Here is a tiny trained network, its code and every weight. The questions are about switching its units off for an input and a target symbol, where a switched-off unit gives its printed mean instead of its output.

import numpy as np


def w(rows, s, z=0):
    codes = np.array(rows[::2]) - 128.0
    scale = np.full(codes.shape[1], s)
    scale[-1] = z or s
    return codes * scale


def f(y):
    return y / 2 * (1 + np.tanh(0.7978845608 * (y + 0.044715 * y**3)))


def softmax(a):
    e = np.exp(a - a.max(-1, keepdims=True))
    return e / e.sum(-1, keepdims=True)


def log_softmax(a):
    a = a - a.max(-1, keepdims=True)
    return a - np.log(np.exp(a).sum(-1, keepdims=True))


def net(x, mask):
    ids = ['βγδμξπστφψω'.index(c) for c in x.split()]
    T = len(ids)
    res = E[ids] + P[:T]
    u = 0
    for l in range(3):
        r = res
        for j in range(2):
            rows = slice(2 * j, 2 * j + 2)
            q, k, v = (r @ M[l][rows].T for M in (Q, K, V))
            z = softmax(np.where(np.tri(T) > 0, q @ k.T / 2**0.5, -1e9)) @ v
            o = O[l][rows]
            res = res + np.where(mask[u + j], z, o[:, -1]) @ o[:, :-1]
        u += 2
        y = f(res @ A[l][:, :-1].T + A[l][:, -1])
        res = res + np.where(mask[u : u + 8], y, B[l][:, -1]) @ B[l][:, :-1]
        u += 8
    return log_softmax(res[-1] @ U[:, :-1].T + U[:, -1])


Q, K, V, O, A, B = {}, {}, {}, {}, {}, {}
E = w([
[134,120,198],'β',
[173,190,69],'γ',
[188,254,103],'δ',
[138,89,167],'μ',
[28,230,67],'ξ',
[134,123,206],'π',
[127,152,235],'σ',
[40,65,114],'τ',
[190,70,36],'φ',
[230,46,181],'ψ',
[102,245,159],'ω',
],0.0047)
P = w([
[220,221,37],'0',
[212,185,111],'1',
[191,161,129],'2',
[169,144,155],'3',
[149,124,169],'4',
[131,105,172],'5',
[116,89,179],'6',
[98,72,187],'7',
[76,53,185],'8',
[67,35,188],'9',
[51,12,189],'10',
[27,3,188],'11',
[23,7,198],'12',
],0.0017)
Q[0] = w([
[150,255,69],'L0H1',
[238,125,153],'L0H1',
[157,192,92],'L0H2',
[211,51,237],'L0H2',
],0.022)
K[0] = w([
[168,236,103],'L0H1',
[202,78,104],'L0H1',
[164,196,91],'L0H2',
[58,3,73],'L0H2',
],0.026)
V[0] = w([
[194,15,23],'L0H1',
[133,164,159],'L0H1',
[190,254,189],'L0H2',
[154,168,143],'L0H2',
],0.0038)
O[0] = w([
[254,165,179,82],'L0H1',
[81,112,125,102],'L0H1',
[71,199,18,2],'L0H2',
[104,145,86,83],'L0H2',
],0.0034,7.4e-05)
A[0] = w([
[177,206,124,2],'L0N1',
[98,139,146,58],'L0N2',
[173,173,133,46],'L0N3',
[136,149,139,18],'L0N4',
[168,121,116,214],'L0N5',
[253,32,214,61],'L0N6',
[21,127,205,225],'L0N7',
[80,105,50,159],'L0N8',
],0.012,0.00092)
B[0] = w([
[127,204,98,109],'L0N1',
[111,142,162,123],'L0N2',
[132,175,100,109],'L0N3',
[122,156,130,103],'L0N4',
[143,117,97,147],'L0N5',
[15,146,98,254],'L0N6',
[105,130,252,250],'L0N7',
[75,80,120,159],'L0N8',
],0.02,0.0019)
Q[1] = w([
[98,105,98],'L1H1',
[248,152,145],'L1H1',
[196,104,137],'L1H2',
[130,41,97],'L1H2',
],0.016)
K[1] = w([
[131,90,63],'L1H1',
[245,193,193],'L1H1',
[181,202,80],'L1H2',
[62,180,114],'L1H2',
],0.012)
V[1] = w([
[210,16,254],'L1H1',
[176,81,172],'L1H1',
[34,135,41],'L1H2',
[158,202,125],'L1H2',
],0.0034)
O[1] = w([
[247,250,20,4],'L1H1',
[176,192,71,65],'L1H1',
[240,125,15,164],'L1H2',
[121,206,136,102],'L1H2',
],0.0026,0.0036)
A[1] = w([
[196,75,137,170],'L1N1',
[151,231,96,13],'L1N2',
[128,128,128,130],'L1N3',
[170,135,105,163],'L1N4',
[122,114,125,89],'L1N5',
[143,161,85,250],'L1N6',
[162,79,8,180],'L1N7',
[234,140,164,121],'L1N8',
],0.012,0.0023)
B[1] = w([
[193,88,74,127],'L1N1',
[164,118,199,160],'L1N2',
[128,128,128,129],'L1N3',
[150,124,65,106],'L1N4',
[127,130,133,135],'L1N5',
[142,163,2,163],'L1N6',
[88,96,46,252],'L1N7',
[176,189,111,110],'L1N8',
],0.023,0.0021)
Q[2] = w([
[204,174,82],'L2H1',
[159,61,128],'L2H1',
[248,131,107],'L2H2',
[153,134,73],'L2H2',
],0.015)
K[2] = w([
[202,229,85],'L2H1',
[85,167,173],'L2H1',
[253,232,125],'L2H2',
[122,169,80],'L2H2',
],0.011)
V[2] = w([
[224,58,163],'L2H1',
[188,2,124],'L2H1',
[49,186,236],'L2H2',
[20,198,52],'L2H2',
],0.0081)
O[2] = w([
[66,228,117,95],'L2H1',
[4,187,88,140],'L2H1',
[254,153,59,107],'L2H2',
[200,60,209,254],'L2H2',
],0.0067,0.0084)
A[2] = w([
[132,123,32,96],'L2N1',
[138,164,136,253],'L2N2',
[74,130,92,215],'L2N3',
[141,155,3,136],'L2N4',
[183,113,142,180],'L2N5',
[148,157,194,61],'L2N6',
[132,79,108,186],'L2N7',
[92,110,112,59],'L2N8',
],0.017,0.0053)
B[2] = w([
[3,138,194,159],'L2N1',
[173,67,44,175],'L2N2',
[102,43,74,246],'L2N3',
[167,221,10,147],'L2N4',
[154,218,180,197],'L2N5',
[182,40,154,197],'L2N6',
[109,223,140,255],'L2N7',
[229,146,172,194],'L2N8',
],0.022,0.0086)
U = w([
[150,116,138,159],'β',
[59,179,77,110],'γ',
[173,191,39,142],'δ',
[112,38,197,2],'μ',
[159,140,188,96],'ξ',
[161,144,126,147],'π',
[130,149,120,93],'σ',
[117,28,30,181],'τ',
[14,126,181,140],'φ',
[120,222,164,159],'ψ',
[253,110,93,111],'ω',
],0.004,0.0064)

Each question gives the input, a string of symbols that net reads in full, and the target symbol t.
The units are the heads (2 rows each of Q, K, V and O) and the neurons (one row each of A and B). Each row of codes is followed by its name. A weight is (code - 128) times the scale printed after its matrix; where a second scale follows, it is the last column's (O, A, B and U).
mask holds one flag per unit, layer by layer, with each layer's heads first. A switched-off unit (its flag False) gives its mean, the last column of its rows in O or B, instead of its output. The means were averaged over made-up inputs and are rounded, as every weight is.
A unit's drop is (log p(t) with every unit on - log p(t) with that unit switched off) / (log p(t) with every unit on - log p(t) with every unit switched off).
The circuit of an input: a set's keep is (log p(t) with only the set's units on - log p(t) with every unit switched off) / (log p(t) with every unit on - log p(t) with every unit switched off). Starting from the 12 units with the biggest drops (on a tie, the unit counted first), units are removed one at a time, each time the one whose removal leaves the highest keep (on an exact tie, the one counted first), for as long as the keep stays at least 0.8.
units of the circuit, in order: the units of the circuit, biggest drop first
k most important neurons: the k neurons with the biggest drops, biggest first
k most important neurons of layer l: the k neurons of layer l with the biggest drops, biggest first
input δ ω β τ ψ π τ ψ τ φ ψ, target τ: 3 most important neurons of layer 0 : L0N6; L0N8; L0N7
input β β δ σ π, target ω: units of the circuit, in order : L1N7; L2H2; L2N7; L2N1
input ψ σ μ τ β τ φ τ φ β σ, target μ: units of the circuit, in order : L0N7; L1N7; L2N6; L2N7
input π τ β β, target τ: 3 most important neurons : L0N8; L0N6; L2N7
input φ μ σ, target μ: 4 most important neurons : L1N7; L0N7; L2N6; L0N8
input τ γ μ μ ψ π, target ξ: 3 most important neurons : L0N6; L2N5; L2N6
input τ τ ψ τ, target ψ: 2 most important neurons of layer 1 : L1N1; L1N2
input τ β ψ τ ψ τ δ, target δ: units of the circuit, in order : L0N7; L2N4; L1N6
input φ ψ φ τ δ ω φ, target τ: units of the circuit, in order : L1N7; L0N7
input δ φ σ τ τ, target τ: 4 most important neurons : L0N6; L0N8; L1N6; L2N7
input τ δ ξ φ ψ δ σ, target ξ: 2 most important neurons : L2N5; L0N6
input τ φ π ψ σ φ ψ τ δ τ φ τ φ, target τ: units of the circuit, in order : L0N7; L2N3; L1N7
input π σ π, target ω: units of the circuit, in order : L1N7; L2N7; L2N1; L2H2
input τ ψ φ τ σ τ τ φ ψ, target τ: units of the circuit, in order : L2N3; L0N6
input φ ξ σ φ τ φ γ ψ τ β τ ξ, target τ: 3 most important neurons : L0N7; L0N8; L1N8
input ω σ ξ π π μ τ φ, target φ: units of the circuit, in order : L1N7; L2N1; L0N7
input τ β τ φ β, target μ: 2 most important neurons of layer 0 : L0N6; L0N7
input ξ σ φ π φ τ β γ φ γ, target φ: 3 most important neurons : L0N7; L2N1; L1N7
input τ δ φ τ τ ξ, target τ: units of the circuit, in order : L2N7; L2N5
input μ μ ψ φ τ ξ τ σ π ω, target ω: 4 most important neurons of layer 2 : L2N2; L2N7; L2N1; L2N6
input β δ γ φ φ ξ, target μ: 2 most important neurons : L1N7; L0N7
input φ τ τ τ τ τ, target τ: 2 most important neurons : L0N6; L2N7
